Below is a small trained network, with its code and all its weights. Each question gives an input and a target symbol and asks what happens when units are switched off, that is, made to give their printed mean instead of their output.

import numpy as np


def w(rows, s, z=0):
    codes = np.array(rows[::2]) - 128.0
    scale = np.full(codes.shape[1], s)
    scale[-1] = z or s
    return codes * scale


def softmax(a):
    e = np.exp(a - a.max(-1, keepdims=True))
    return e / e.sum(-1, keepdims=True)


def log_softmax(a):
    a = a - a.max(-1, keepdims=True)
    return a - np.log(np.exp(a).sum(-1, keepdims=True))


def net(x, mask):
    ids = ['ηλμπτψ'.index(c) for c in x.split()]
    T = len(ids)
    res = E[ids] + P[:T]
    u = 0
    for l in range(3):
        r = res
        for j in range(3):
            rows = slice(2 * j, 2 * j + 2)
            q, k, v = (r @ M[l][rows].T for M in (Q, K, V))
            z = softmax(np.where(np.tri(T) > 0, q @ k.T / 2**0.5, -1e9)) @ v
            o = O[l][rows]
            res = res + np.where(mask[u + j], z, o[:, -1]) @ o[:, :-1]
        u += 3
    return log_softmax(res[-1] @ U[:, :-1].T + U[:, -1])


Q, K, V, O = {}, {}, {}, {}
E = w([
[145,155,79,148,169,90,205,184,160],'η',
[110,43,129,157,162,68,196,101,71],'λ',
[172,191,90,102,129,90,161,76,143],'μ',
[85,193,149,75,148,108,160,67,95],'π',
[143,244,79,76,190,215,170,111,171],'τ',
[42,87,93,142,3,198,80,124,145],'ψ',
],0.014)
P = w([
[152,113,6,83,168,88,95,124,155],'0',
[94,60,125,49,146,110,144,144,164],'1',
[120,134,104,101,124,142,139,155,90],'2',
[136,144,104,122,110,147,147,154,76],'3',
[138,143,113,130,107,146,157,146,86],'4',
[141,138,125,139,101,147,167,139,96],'5',
[140,136,134,147,97,143,176,131,106],'6',
[140,138,143,156,97,145,182,121,115],'7',
[134,139,148,163,97,143,190,113,127],'8',
[130,144,149,172,101,145,192,103,137],'9',
[123,156,146,178,106,149,197,92,153],'10',
[115,160,144,185,113,151,203,83,163],'11',
[109,173,147,192,111,147,210,77,174],'12',
],0.015)
Q[0] = w([
[37,25,40,91,91,117,239,22,16],'L0H1',
[138,177,147,65,79,165,36,2,105],'L0H1',
[120,119,145,139,104,153,228,85,114],'L0H2',
[169,128,153,116,99,113,204,186,180],'L0H2',
[117,144,109,146,97,137,155,93,138],'L0H3',
[156,153,156,155,116,138,122,127,116],'L0H3',
],0.0075)
K[0] = w([
[70,89,134,181,114,80,110,11,106],'L0H1',
[119,149,131,81,62,160,78,46,130],'L0H1',
[112,126,141,203,118,147,137,90,163],'L0H2',
[120,133,117,149,106,129,115,152,155],'L0H2',
[101,98,105,113,118,126,105,126,153],'L0H3',
[131,128,113,139,141,136,122,134,137],'L0H3',
],0.012)
V[0] = w([
[85,95,137,154,166,149,124,34,74],'L0H1',
[160,171,100,41,149,170,177,94,194],'L0H1',
[107,167,133,114,125,111,149,82,97],'L0H2',
[70,82,83,97,72,161,119,141,119],'L0H2',
[128,138,112,2,238,47,134,109,187],'L0H3',
[124,105,150,125,164,100,200,152,151],'L0H3',
],0.0088)
O[0] = w([
[114,154,113,131,128,114,144,185,165,215],'L0H1',
[130,67,145,133,89,108,173,105,114,104],'L0H1',
[141,120,141,156,110,129,163,151,128,146],'L0H2',
[92,124,66,117,173,117,148,97,102,254],'L0H2',
[132,128,112,64,127,143,132,255,135,187],'L0H3',
[128,135,158,85,84,151,172,116,122,187],'L0H3',
],0.013,0.0059)
Q[1] = w([
[139,146,142,32,104,156,100,208,104],'L1H1',
[100,126,138,77,45,205,45,219,223],'L1H1',
[105,63,129,129,139,114,197,172,160],'L1H2',
[122,104,41,184,146,72,141,129,136],'L1H2',
[62,150,80,125,127,109,245,91,94],'L1H3',
[37,93,86,68,124,158,84,94,175],'L1H3',
],0.013)
K[1] = w([
[126,124,73,98,147,122,140,140,7],'L1H1',
[120,19,33,72,164,106,117,230,105],'L1H1',
[141,131,139,144,99,111,171,78,101],'L1H2',
[108,169,168,110,98,181,80,110,149],'L1H2',
[102,154,183,208,110,163,142,115,188],'L1H3',
[141,95,41,183,116,89,75,132,150],'L1H3',
],0.016)
V[1] = w([
[105,182,110,7,96,98,65,73,209],'L1H1',
[119,15,110,99,176,58,145,161,227],'L1H1',
[100,144,174,141,71,201,103,141,143],'L1H2',
[18,139,223,175,170,199,178,146,44],'L1H2',
[89,181,98,3,91,215,62,147,135],'L1H3',
[66,35,109,141,13,128,90,120,134],'L1H3',
],0.0065)
O[1] = w([
[177,254,186,111,102,122,82,106,27,138],'L1H1',
[123,134,126,30,141,69,98,63,150,254],'L1H1',
[122,140,151,91,111,141,89,71,116,104],'L1H2',
[95,131,226,86,79,134,194,82,153,138],'L1H2',
[55,157,247,144,133,151,170,185,170,229],'L1H3',
[140,151,140,207,102,132,109,152,249,217],'L1H3',
],0.0088,0.0059)
Q[2] = w([
[195,44,187,85,125,122,66,165,46],'L2H1',
[144,197,77,143,99,157,160,166,33],'L2H1',
[123,102,34,167,159,102,99,10,121],'L2H2',
[210,66,136,87,112,123,62,176,142],'L2H2',
[220,172,99,231,238,131,69,70,94],'L2H3',
[117,233,2,69,71,154,152,236,151],'L2H3',
],0.0096)
K[2] = w([
[136,116,116,102,147,77,149,212,120],'L2H1',
[165,151,129,83,155,193,130,73,147],'L2H1',
[103,132,104,155,76,166,74,101,177],'L2H2',
[122,115,121,117,116,127,169,224,144],'L2H2',
[170,143,163,112,224,91,193,170,97],'L2H3',
[148,180,179,232,94,108,149,96,253],'L2H3',
],0.014)
V[2] = w([
[107,145,10,195,141,253,135,167,179],'L2H1',
[84,92,108,167,114,31,28,220,97],'L2H1',
[86,145,160,97,149,143,7,157,145],'L2H2',
[61,101,102,212,68,233,45,129,153],'L2H2',
[58,138,112,93,60,124,40,81,113],'L2H3',
[110,124,50,79,158,128,113,114,86],'L2H3',
],0.0066)
O[2] = w([
[156,115,233,140,245,236,80,109,209,198],'L2H1',
[99,219,177,192,79,102,254,14,130,128],'L2H1',
[95,119,183,68,125,119,65,85,229,215],'L2H2',
[98,145,122,7,82,38,174,174,96,2],'L2H2',
[225,112,226,78,135,198,137,97,88,167],'L2H3',
[145,83,125,177,72,124,91,141,103,198],'L2H3',
],0.0058,0.0075)
U = w([
[108,255,84,73,149,111,112,214,147,167],'η',
[118,154,186,42,133,82,175,81,143,91],'λ',
[123,134,177,154,73,109,161,84,64,254],'μ',
[68,58,125,181,14,127,124,137,125,131],'π',
[115,148,155,183,147,147,80,85,176,63],'τ',
[124,104,163,94,168,146,70,169,101,93],'ψ',
],0.0074,0.004)

Each question gives the input, a string of symbols that net reads in full, and the target symbol t.
The units are the heads (2 rows each of Q, K, V and O). Each row of codes is followed by its name. A weight is (code - 128) times the scale printed after its matrix; where a second scale follows, it is the last column's (O and U).
mask holds one flag per head, layer by layer. A switched-off head (its flag False) gives its mean, the last column of its rows in O, instead of its output. The means were averaged over made-up inputs and are rounded, as every weight is.
A unit's drop is (log p(t) with every unit on - log p(t) with that unit switched off) / (log p(t) with every unit on - log p(t) with every unit switched off).
The circuit of an input: a set's keep is (log p(t) with only the set's units on - log p(t) with every unit switched off) / (log p(t) with every unit on - log p(t) with every unit switched off). Starting from all 9 units, units are removed one at a time, each time the one whose removal leaves the highest keep (on an exact tie, the one counted first), for as long as the keep stays at least 0.8.
circuit, biggest first: the units of the circuit, biggest drop first
unit that matters most: the unit with the biggest drop
heads that matter: for each layer, one digit per head in row order, 1 if its drop is at least 0.15 and else 0, layers parted by /
input ψ λ μ η λ λ π λ μ λ η λ μ, target η: heads that matter	001 / 010 / 111
input ψ π π λ, target μ: circuit, biggest first	(L1H3 L1H1 L2H2)
input λ ψ λ π, target τ: circuit, biggest first	(L1H3 L2H2)
input η ψ λ λ ψ π, target η: heads that matter	001 / 111 / 011
input π μ λ η μ λ μ η π η π π, target μ: circuit, biggest first	(L2H2 L1H3)
input ψ π η λ π η, target μ: unit that matters most	L1H3
input η τ μ μ, target λ: circuit, biggest first	(L0H3 L1H1 L0H1)
input π λ μ ψ τ η η, target ψ: heads that matter	000 / 001 / 101
input λ λ λ τ μ λ λ λ λ λ ψ, target τ: heads that matter	100 / 001 / 010
input λ λ τ λ ψ λ τ λ λ, target ψ: heads that matter	100 / 111 / 100
input η ψ λ μ λ λ, target η: circuit, biggest first	(L0H1 L2H3 L1H3)
input λ η η λ η, target μ: circuit, biggest first	(L0H1 L2H2)
input λ π λ λ ψ η τ, target τ: circuit, biggest first	(L2H2 L1H1)
input τ λ λ ψ π λ π λ λ λ λ π λ, target μ: circuit, biggest first	(L1H3 L2H2)
input η λ λ μ ψ μ ψ, target λ: unit that matters most	L0H3
input λ π η η, target λ: circuit, biggest first	(L0H3 L1H1 L0H1)
input τ η ψ π, target τ: circuit, biggest first	(L2H2 L1H3)
input η λ η λ λ λ λ η λ η, target π: circuit, biggest first	(L0H1 L1H3 L1H1 L2H3)
input ψ λ λ μ λ η η ψ π ψ λ λ, target τ: circuit, biggest first	(L2H1 L1H3)
input λ ψ π η ψ ψ η, target τ: circuit, biggest first	(L1H3 L0H3)
input μ ψ η π λ λ τ λ η λ μ, target η: heads that matter	000 / 100 / 101
input λ π η μ τ λ λ ψ μ, target τ: heads that matter	000 / 001 / 010
input ψ η ψ μ μ η η η ψ τ, target τ: circuit, biggest first	(L0H3 L1H3)
input λ ψ μ, target τ: heads that matter	001 / 001 / 010
input π λ η ψ, target τ: unit that matters most	L2H2
input τ λ λ, target λ: heads that matter	101 / 110 / 100
input μ λ μ ψ η, target τ: heads that matter	000 / 001 / 010
